Here is a tiny trained network, its code and every weight. The questions are about switching its units off for an input and a target symbol, where a switched-off unit gives its printed mean instead of its output.

import numpy as np


def w(rows, s, z=0):
    codes = np.array(rows[::2]) - 128.0
    scale = np.full(codes.shape[1], s)
    scale[-1] = z or s
    return codes * scale


def f(y):
    return np.maximum(y, 0)


def softmax(a):
    e = np.exp(a - a.max(-1, keepdims=True))
    return e / e.sum(-1, keepdims=True)


def log_softmax(a):
    a = a - a.max(-1, keepdims=True)
    return a - np.log(np.exp(a).sum(-1, keepdims=True))


def net(x, mask):
    ids = ['βγδεζηθλξπστφψω'.index(c) for c in x.split()]
    T = len(ids)
    res = E[ids] + P[:T]
    u = 0
    for l in range(3):
        r = res
        for j in range(3):
            rows = slice(2 * j, 2 * j + 2)
            q, k, v = (r @ M[l][rows].T for M in (Q, K, V))
            z = softmax(np.where(np.tri(T) > 0, q @ k.T / 2**0.5, -1e9)) @ v
            o = O[l][rows]
            res = res + np.where(mask[u + j], z, o[:, -1]) @ o[:, :-1]
        u += 3
        y = f(res @ A[l][:, :-1].T + A[l][:, -1])
        res = res + np.where(mask[u : u + 12], y, B[l][:, -1]) @ B[l][:, :-1]
        u += 12
    return log_softmax(res[-1] @ U[:, :-1].T + U[:, -1])


Q, K, V, O, A, B = {}, {}, {}, {}, {}, {}
E = w([
[185,146,154,104,156],'β',
[84,160,162,138,132],'γ',
[6,141,179,125,111],'δ',
[146,105,114,118,99],'ε',
[118,73,112,98,119],'ζ',
[122,158,111,137,116],'η',
[87,58,156,172,4],'θ',
[183,177,106,155,148],'λ',
[68,146,147,181,132],'ξ',
[136,114,97,60,141],'π',
[84,133,123,167,185],'σ',
[123,84,167,57,151],'τ',
[108,130,49,189,186],'φ',
[126,92,56,53,14],'ψ',
[102,164,177,171,214],'ω',
],0.021)
P = w([
[89,119,116,226,223],'0',
[84,135,98,148,254],'1',
[102,66,131,144,107],'2',
[162,94,105,126,166],'3',
[160,57,101,111,155],'4',
[150,34,120,109,116],'5',
],0.0067)
Q[0] = w([
[177,47,51,188,111],'0.h0',
[187,62,227,118,205],'0.h0',
[63,103,116,69,78],'0.h1',
[84,179,255,244,161],'0.h1',
[179,119,200,172,151],'0.h2',
[41,254,62,144,96],'0.h2',
],0.0082)
K[0] = w([
[199,66,103,175,43],'0.h0',
[176,110,254,88,167],'0.h0',
[146,169,72,67,45],'0.h1',
[179,246,194,173,128],'0.h1',
[89,138,182,138,201],'0.h2',
[35,131,43,100,40],'0.h2',
],0.0074)
V[0] = w([
[151,57,93,110,124],'0.h0',
[107,161,95,180,91],'0.h0',
[61,81,136,137,114],'0.h1',
[253,151,177,52,69],'0.h1',
[208,114,139,1,147],'0.h2',
[96,207,175,73,36],'0.h2',
],0.0079)
O[0] = w([
[123,166,130,91,188,187],'0.h0',
[195,193,79,164,151,135],'0.h0',
[106,88,144,149,221,191],'0.h1',
[153,162,114,196,184,2],'0.h1',
[84,91,118,99,44,94],'0.h2',
[176,48,149,170,1,67],'0.h2',
],0.0064,0.0049)
A[0] = w([
[150,178,142,59,98,1],'0.n0',
[143,96,214,125,161,120],'0.n1',
[71,136,184,133,127,124],'0.n2',
[116,113,196,62,107,181],'0.n3',
[76,162,156,42,114,80],'0.n4',
[72,120,122,128,4,57],'0.n5',
[145,159,103,146,90,17],'0.n6',
[111,145,199,110,179,231],'0.n7',
[184,100,186,100,104,107],'0.n8',
[136,94,142,167,102,29],'0.n9',
[118,139,160,177,159,156],'0.n10',
[165,135,73,143,129,152],'0.n11',
],0.011,0.0018)
B[0] = w([
[55,159,137,119,163,148],'0.n0',
[153,60,42,153,66,199],'0.n1',
[144,70,104,126,80,199],'0.n2',
[160,131,39,220,225,212],'0.n3',
[164,66,163,223,160,205],'0.n4',
[116,155,136,77,175,238],'0.n5',
[182,65,106,80,165,144],'0.n6',
[229,167,83,62,49,253],'0.n7',
[134,123,47,93,253,155],'0.n8',
[125,201,197,121,180,142],'0.n9',
[169,72,195,2,52,186],'0.n10',
[62,81,222,126,179,182],'0.n11',
],0.0053,0.0062)
Q[1] = w([
[200,196,145,190,90],'1.h0',
[165,156,65,111,185],'1.h0',
[192,83,254,85,176],'1.h1',
[142,117,121,117,135],'1.h1',
[213,89,57,122,119],'1.h2',
[160,234,206,165,59],'1.h2',
],0.0076)
K[1] = w([
[29,127,122,82,189],'1.h0',
[96,106,109,90,34],'1.h0',
[2,173,113,201,162],'1.h1',
[127,92,160,132,131],'1.h1',
[56,64,14,91,157],'1.h2',
[58,132,208,229,154],'1.h2',
],0.0093)
V[1] = w([
[144,143,62,229,86],'1.h0',
[140,176,56,155,54],'1.h0',
[145,253,185,238,37],'1.h1',
[195,95,133,105,72],'1.h1',
[64,133,71,40,131],'1.h2',
[94,88,116,153,19],'1.h2',
],0.0063)
O[1] = w([
[168,112,92,148,188,98],'1.h0',
[147,148,109,182,61,110],'1.h0',
[204,109,180,176,90,7],'1.h1',
[149,68,130,25,51,131],'1.h1',
[107,192,156,120,112,195],'1.h2',
[82,124,2,87,45,108],'1.h2',
],0.0086,0.011)
A[1] = w([
[87,151,128,188,158,86],'1.n0',
[140,179,180,95,137,254],'1.n1',
[170,108,103,176,163,71],'1.n2',
[148,149,134,93,173,109],'1.n3',
[176,179,126,126,159,110],'1.n4',
[179,150,122,128,169,196],'1.n5',
[188,164,129,144,49,153],'1.n6',
[112,155,1,128,165,107],'1.n7',
[116,167,139,114,212,150],'1.n8',
[96,181,143,140,130,206],'1.n9',
[57,93,138,152,163,161],'1.n10',
[173,81,162,205,74,93],'1.n11',
],0.0095,0.0039)
B[1] = w([
[182,109,101,172,111,148],'1.n0',
[67,105,137,116,115,184],'1.n1',
[148,167,161,73,168,139],'1.n2',
[125,161,167,132,99,186],'1.n3',
[110,124,114,97,72,155],'1.n4',
[85,70,126,141,104,174],'1.n5',
[84,125,254,115,44,132],'1.n6',
[140,117,150,129,105,249],'1.n7',
[131,111,99,194,108,236],'1.n8',
[154,77,123,99,137,169],'1.n9',
[188,203,109,144,146,202],'1.n10',
[167,69,146,97,114,132],'1.n11',
],0.0088,0.011)
Q[2] = w([
[89,147,184,70,175],'2.h0',
[91,80,135,157,200],'2.h0',
[27,101,135,146,210],'2.h1',
[199,255,179,181,170],'2.h1',
[108,205,171,91,116],'2.h2',
[59,158,189,188,133],'2.h2',
],0.0089)
K[2] = w([
[65,120,177,162,188],'2.h0',
[204,212,56,213,110],'2.h0',
[118,112,222,123,81],'2.h1',
[106,123,162,165,254],'2.h1',
[63,87,159,122,58],'2.h2',
[124,141,127,231,140],'2.h2',
],0.0091)
V[2] = w([
[145,35,95,254,100],'2.h0',
[46,62,253,82,192],'2.h0',
[68,168,56,69,207],'2.h1',
[114,144,64,116,48],'2.h1',
[105,137,20,201,253],'2.h2',
[73,171,154,114,37],'2.h2',
],0.0064)
O[2] = w([
[190,121,68,254,127,92],'2.h0',
[83,71,149,97,164,184],'2.h0',
[126,154,117,76,156,247],'2.h1',
[131,194,95,172,100,253],'2.h1',
[223,204,184,61,155,157],'2.h2',
[99,131,76,185,159,159],'2.h2',
],0.0075,0.0051)
A[2] = w([
[38,139,94,116,149,67],'2.n0',
[234,200,164,122,96,79],'2.n1',
[150,96,241,149,97,68],'2.n2',
[139,160,154,208,90,95],'2.n3',
[119,156,137,155,252,91],'2.n4',
[168,173,108,63,254,204],'2.n5',
[162,233,126,134,188,64],'2.n6',
[111,143,133,44,102,152],'2.n7',
[111,146,159,147,70,40],'2.n8',
[74,139,192,106,68,252],'2.n9',
[158,70,196,81,62,95],'2.n10',
[152,143,92,57,66,170],'2.n11',
],0.0089,0.0045)
B[2] = w([
[130,101,144,143,106,217],'2.n0',
[72,113,91,200,74,162],'2.n1',
[177,131,59,214,181,143],'2.n2',
[184,62,152,30,227,138],'2.n3',
[156,152,221,157,15,176],'2.n4',
[159,139,136,124,50,247],'2.n5',
[159,50,144,107,49,179],'2.n6',
[169,106,148,121,168,210],'2.n7',
[133,232,149,198,1,131],'2.n8',
[95,173,92,193,207,195],'2.n9',
[206,170,130,97,175,145],'2.n10',
[136,147,103,146,195,198],'2.n11',
],0.0061,0.013)
U = w([
[92,109,167,129,119,172],'β',
[69,119,164,148,88,62],'γ',
[146,93,107,125,116,28],'δ',
[137,168,161,105,145,127],'ε',
[140,187,174,63,136,87],'ζ',
[157,168,128,150,170,92],'η',
[100,133,185,110,128,113],'θ',
[102,216,147,161,149,252],'λ',
[154,135,148,142,190,194],'ξ',
[125,155,170,75,115,71],'π',
[74,126,237,59,124,43],'σ',
[204,138,136,48,171,116],'τ',
[182,218,100,171,112,142],'φ',
[159,171,2,107,121,153],'ψ',
[105,90,163,80,112,190],'ω',
],0.0093,0.0026)

Each question gives the input, a string of symbols that net reads in full, and the target symbol t.
The units are the heads (2 rows each of Q, K, V and O) and the neurons (one row each of A and B). Each row of codes is followed by its name. A weight is (code - 128) times the scale printed after its matrix; where a second scale follows, it is the last column's (O, A, B and U).
mask holds one flag per unit, layer by layer, with each layer's heads first. A switched-off unit (its flag False) gives its mean, the last column of its rows in O or B, instead of its output. The means were averaged over made-up inputs and are rounded, as every weight is.
A unit's drop is (log p(t) with every unit on - log p(t) with that unit switched off) / (log p(t) with every unit on - log p(t) with every unit switched off).
The circuit of an input: a set's keep is (log p(t) with only the set's units on - log p(t) with every unit switched off) / (log p(t) with every unit on - log p(t) with every unit switched off). Starting from the 12 units with the biggest drops (on a tie, the unit counted first), units are removed one at a time, each time the one whose removal leaves the highest keep (on an exact tie, the one counted first), for as long as the keep stays at least 0.8.
circuit, biggest first: the units of the circuit, biggest drop first
unit that matters most: the unit with the biggest drop
top k neurons: the k neurons with the biggest drops, biggest first
k most important neurons of layer l: the k neurons of layer l with the biggest drops, biggest first
drop when u is switched off: that unit's drop, to one decimal
input ψ γ γ, target ψ: circuit, biggest first	(1.h2; 0.h2; 2.h1; 0.n2)
input ψ ε β π σ φ, target φ: unit that matters most	0.n7
input π φ ψ φ θ, target φ: 3 most important neurons of layer 1	(1.n8; 1.n0; 1.n10)
input φ ψ τ ω τ σ, target φ: circuit, biggest first	(2.h0; 1.n0)
input φ ξ ω, target φ: top 4 neurons	(1.n8; 1.n0; 2.n2; 2.n1)
input ψ β β, target ψ: circuit, biggest first	(1.h2; 0.h2)
input φ φ η, target φ: circuit, biggest first	(1.h1; 2.h2; 2.n1; 2.h0)
input ζ φ τ τ, target φ: circuit, biggest first	(1.n8; 1.h1; 2.h0)
input ψ φ φ φ θ, target φ: circuit, biggest first	(2.h0; 1.h0)
input φ φ ξ ε, target φ: circuit, biggest first	(1.h1; 1.n0; 2.h0)
input τ φ φ ξ φ β, target φ: 2 most important neurons of layer 2	(2.n1; 2.n5)
input φ δ π, target φ: top 2 neurons	(1.n8; 1.n0)
input ψ τ ε, target ψ: top 3 neurons	(0.n4; 0.n3; 2.n4)
input τ τ ψ ψ ε ζ, target ψ: circuit, biggest first	(1.h2)
input φ ω ω, target φ: circuit, biggest first	(1.h1; 1.n0; 2.h0)
input λ σ τ, target τ: 2 most important neurons of layer 0	(0.n7; 0.n1)
input ψ γ σ, target ψ: circuit, biggest first	(1.h2; 0.h2)
input ψ ε φ φ τ β, target φ: top 2 neurons	(0.n7; 0.n10)
input γ ε ξ γ τ, target τ: 2 most important neurons of layer 1	(1.n8; 1.n2)
input ψ φ ψ π σ, target ψ: circuit, biggest first	(1.h2)
input λ ε φ τ ξ φ, target φ: top 3 neurons	(1.n8; 1.n10; 1.n0)
input θ σ θ ε ψ τ, target ψ: top 3 neurons	(0.n4; 0.n3; 0.n6)
input φ ε ξ, target φ: top 3 neurons	(1.n8; 1.n0; 2.n1)
input η π φ ζ, target φ: 3 most important neurons of layer 1	(1.n8; 1.n0; 1.n10)
input φ ξ ε, target φ: drop when 1.n8 is switched off	2.8
input ψ λ τ, target ψ: drop when 1.n11 is switched off	0.0
input φ ψ λ ξ ψ β, target ψ: drop when 1.h2 is switched off	0.2
input τ θ σ, target τ: unit that matters most	2.h2
input δ φ τ, target φ: drop when 0.n3 is switched off	0.2
